Each row is followed by its class.
[-0.938, 0.866, 0.842, 0.259, 0.701, -2.548, -0.130, 4.816, -0.800, 0.666, 1.534, -0.095, -2.627, -0.435, 1.103, -0.329, -1.357, 1.117, -2.107, -0.043, 0.057, 0.214, 1.535, 0.873, 0.326, 0.513, -0.051, 2.371, 2.185, -2.038, 0.094, -2.116]  q269
[-1.474, 1.418, 1.343, -0.794, 5.115, -0.112, 1.315, -3.965, 1.890, -1.920, 1.807, 0.972, 1.076, 0.064, 3.218, 2.221, -0.639, -2.366, 0.438, -0.955, 0.168, 2.975, 2.087, -0.815, 0.095, 6.662, -0.594, 2.111, -1.606, 1.860, -3.549, 1.068]  q269
[0.490, 1.418, -0.539, -0.380, -0.614, -1.610, -0.109, 0.260, 1.215, 0.126, -1.839, 0.745, -2.675, -1.014, -0.024, 2.305, 0.503, 0.453, -0.689, -1.352, -1.457, -0.769, 1.261, 0.147, 0.339, -0.668, -0.126, -0.445, 0.340, 0.266, -0.401, -1.593]  q269
[0.582, 1.199, 1.408, 0.247, -0.515, 1.007, 0.325, 0.527, -1.927, 0.274, 1.801, 0.102, 0.266, 0.262, 0.601, -2.182, -2.364, 0.574, -1.168, 1.043, 1.250, 0.794, -0.910, -0.490, -1.372, 0.969, -0.159, -1.000, 1.190, 0.350, 0.928, 0.568]  q548
[-0.033, -0.441, 0.276, 0.749, 0.368, 0.619, 0.302, -0.057, 1.391, -0.824, 0.241, -0.451, -0.335, 0.559, -1.537, -0.695, 1.566, -1.828, 0.942, 0.214, 0.709, -0.205, -0.313, 0.208, 0.124, -0.768, 0.467, 0.151, -1.184, 0.243, -0.218, 0.235]  q548
[-0.094, -0.507, 0.209, -0.743, 2.087, -1.060, 0.974, -0.429, -0.127, -1.648, 0.240, 0.714, 3.365, -0.104, 1.227, 2.249, 1.702, -0.412, 1.420, -0.744, 0.754, 2.122, 1.535, -0.765, 0.422, 0.336, -0.214, 0.692, -0.473, -1.242, -1.799, 0.069]  q269
[0.288, 0.820, 0.174, -0.393, 2.011, -1.023, 0.357, 0.096, 0.355, -0.199, 0.275, 0.277, 0.036, -0.759, 1.899, 1.749, -0.351, -0.699, 0.806, -0.594, -0.326, 0.780, 1.304, -0.408, 0.860, 1.986, -0.395, 0.749, 0.355, -1.576, -1.187, -0.137]  q269
[2.688, -2.851, 1.380, -2.772, -2.256, 4.177, -1.384, -0.783, 0.788, 2.362, 1.041, 0.624, -6.824, 1.547, -2.433, -5.506, -2.321, -6.097, -0.998, 3.805, -2.391, -0.283, -3.355, 2.487, -0.787, 2.071, -0.893, -2.150, -1.477, 3.608, 2.592, 2.195]  q548
[-0.044, 3.917, 1.507, -1.069, 1.641, -0.172, 1.172, -2.639, 1.204, -1.035, 0.595, 0.413, -1.470, -1.525, -0.298, 0.474, 1.086, -1.809, 1.067, -0.971, 1.518, 0.305, 1.688, -0.367, -0.416, 0.699, 0.446, -0.428, 0.369, 0.528, -1.178, -0.589]  q548
[-0.061, 2.349, 0.888, -0.005, 0.244, 0.539, 0.438, -0.304, 0.138, -0.515, 0.468, 0.100, -0.857, -0.709, -1.014, -0.183, -0.218, -0.288, -0.120, -0.082, 0.927, -0.487, 0.557, -0.034, -0.317, 0.122, -0.042, -0.264, 0.543, 0.574, -0.275, 0.372]  q548
[0.314, 1.186, 0.211, -0.375, 0.530, -1.125, -0.169, 1.001, 0.208, 0.020, 0.250, -0.222, 0.943, -0.779, 1.134, 0.731, 0.365, -0.777, 0.901, -0.544, -0.089, 0.656, 1.078, -0.208, 1.235, 1.109, 0.273, 1.253, 0.743, -1.892, -0.313, -1.014]  q269
[0.760, -1.750, -1.568, -2.101, -1.603, -0.956, -1.304, -1.495, -0.137, 1.612, -1.030, -0.146, 4.111, 0.197, -0.011, 0.691, 0.830, 0.784, -0.063, -0.299, -1.011, 1.296, -0.349, 0.393, 1.133, -0.575, 0.332, 0.697, 0.263, 0.122, 1.071, -1.996]  q548
[0.187, 0.946, 0.415, 0.497, 0.038, 0.035, 0.023, 0.125, 0.579, -0.649, -0.457, 0.438, -0.985, -0.344, 0.388, 0.585, -0.396, -0.799, -0.496, -0.223, -0.177, -0.550, 0.416, -0.399, -0.196, 0.844, -0.153, -0.078, 0.125, 0.938, -0.689, 0.565]  q269
[-0.258, 3.421, 0.369, 0.035, -3.156, 0.384, -0.754, -1.296, -0.727, 1.229, -0.323, -0.870, 3.494, -0.869, -1.005, -1.735, -0.210, 2.263, -1.679, -0.449, 1.693, -0.110, -0.137, -0.548, -0.906, -1.878, 0.824, -0.604, 1.940, 1.856, 1.999, -1.488]  q548
[0.667, 1.695, 1.186, -0.415, -0.468, 0.350, 0.245, -0.234, -0.440, -0.012, 0.361, 0.524, -1.193, -0.294, -0.254, -0.752, -0.386, -0.519, 0.035, -0.033, 0.294, 0.623, 0.090, -0.390, -0.889, -0.152, -0.049, -1.658, 0.790, 0.142, 0.226, -0.505]  q548
[0.655, 2.284, 1.000, 0.989, -2.039, 0.054, -0.358, 1.437, -0.924, 0.638, 0.364, -0.020, -2.317, -0.823, 0.474, -1.524, -1.967, 0.662, -1.229, 0.452, 0.195, -0.611, -0.296, -0.046, -0.609, 0.016, 0.308, -0.587, 1.821, -0.352, 1.348, -0.560]  q548
[-0.704, 1.872, 0.482, -2.140, 2.730, -0.788, 0.195, -1.431, 1.947, -0.263, 0.966, -0.249, 0.495, -1.075, 0.472, 1.139, 1.399, -2.353, 1.102, -0.908, 0.600, 0.350, 1.964, 0.542, 1.585, 2.362, 0.543, 2.659, 0.047, -0.150, -1.251, -0.931]  q269
